Below are the code and all the weights of a small trained network. Each question names an input and a class and asks about switching units off, where a switched-off unit gives its printed mean instead of its output.

import numpy as np


def w(rows, s, z=0):
    codes = np.array(rows[::2]) - 128.0
    scale = np.full(codes.shape[1], s)
    scale[-1] = z or s
    return codes * scale


def f(y):
    return np.maximum(y, 0)


def log_softmax(a):
    a = a - a.max(-1, keepdims=True)
    return a - np.log(np.exp(a).sum(-1, keepdims=True))


def net(x, mask):
    res = np.array(x, float).reshape(1, 2) / 4 @ E
    y = f(res @ A[0][:, :-1].T + A[0][:, -1])
    res = res + np.where(mask, y, B[0][:, -1]) @ B[0][:, :-1]
    return log_softmax(res[-1] @ U[:, :-1].T + U[:, -1])


A, B = {}, {}
E = w([
[136,180,100,250,143,44,132],'x0',
[14,161,191,84,198,26,98],'x1',
],0.012)
A[0] = w([
[128,254,102,225,162,20,88,179],'n0',
[86,108,94,180,125,128,225,151],'n1',
[1,128,176,60,86,81,83,252],'n2',
[162,163,89,201,51,127,135,181],'n3',
[61,134,173,37,162,96,82,228],'n4',
[167,52,82,184,136,134,114,128],'n5',
[181,179,65,234,47,203,191,130],'n6',
[200,69,96,132,69,181,125,246],'n7',
],0.0092,0.0031)
B[0] = w([
[157,250,151,202,152,180,194,253],'n0',
[116,90,130,120,128,103,139,156],'n1',
[16,94,112,128,147,85,98,231],'n2',
[82,118,99,148,153,98,103,197],'n3',
[26,125,129,120,109,104,87,223],'n4',
[147,126,85,125,133,83,119,176],'n5',
[125,110,62,177,129,87,55,242],'n6',
[145,171,87,151,195,155,87,235],'n7',
],0.016,0.015)
U = w([
[103,162,146,39,146,246,110,211],'0',
[185,135,151,50,115,115,197,13],'1',
[70,44,111,134,135,49,66,201],'2',
[130,137,180,105,82,136,176,4],'3',
[168,81,199,114,68,176,183,27],'4',
[188,186,100,160,167,182,112,102],'5',
[177,75,166,104,58,134,173,34],'6',
[110,202,210,188,133,141,249,212],'7',
],0.013,0.0035)

Each question gives the input, the list of numbers given to net, and the class t.
The units are the neurons (one row each of A and B). Each row of codes is followed by its name. A weight is (code - 128) times the scale printed after its matrix; where a second scale follows, it is the last column's (A, B and U).
mask holds one flag per neuron, in row order. A switched-off neuron (its flag False) gives its mean, the last column of its row in B, instead of its output. The means were averaged over made-up inputs and are rounded, as every weight is.
A unit's drop is (log p(t) with every unit on - log p(t) with that unit switched off) / (log p(t) with every unit on - log p(t) with every unit switched off).
The circuit of an input: a set's keep is (log p(t) with only the set's units on - log p(t) with every unit switched off) / (log p(t) with every unit on - log p(t) with every unit switched off). Starting from all 8 units, units are removed one at a time, each time the one whose removal leaves the highest keep (on an exact tie, the one counted first), for as long as the keep stays at least 0.8.
units of the circuit, in order: the units of the circuit, biggest drop first
unit that matters most: the unit with the biggest drop
top k neurons: the k neurons with the biggest drops, biggest first
drop when u is switched off: that unit's drop, to one decimal
input [1,0], class 7: top 3 neurons -> [n6, n7, n2]
input [3,-6], class 2: top 2 neurons -> [n0, n6]
input [4,-6], class 2: top 2 neurons -> [n6, n3]
input [4,5], class 7: units of the circuit, in order -> [n0]
input [-3,-3], class 5: top 3 neurons -> [n2, n4, n7]
input [1,4], class 7: top 2 neurons -> [n6, n0]
input [-5,-3], class 5: top 2 neurons -> [n2, n4]
input [-5,-2], class 0: top 2 neurons -> [n0, n6]
input [1,-8], class 2: top 2 neurons -> [n0, n6]
input [7,-1], class 7: top 2 neurons -> [n0, n7]
input [-6,-3], class 5: top 2 neurons -> [n4, n7]
input [-4,-1], class 0: drop when n6 is switched off -> 0.8
input [3,-1], class 5: drop when n2 is switched off -> 0.2
input [-3,-1], class 0: drop when n0 is switched off -> 0.4
input [3,0], class 7: unit that matters most -> n7
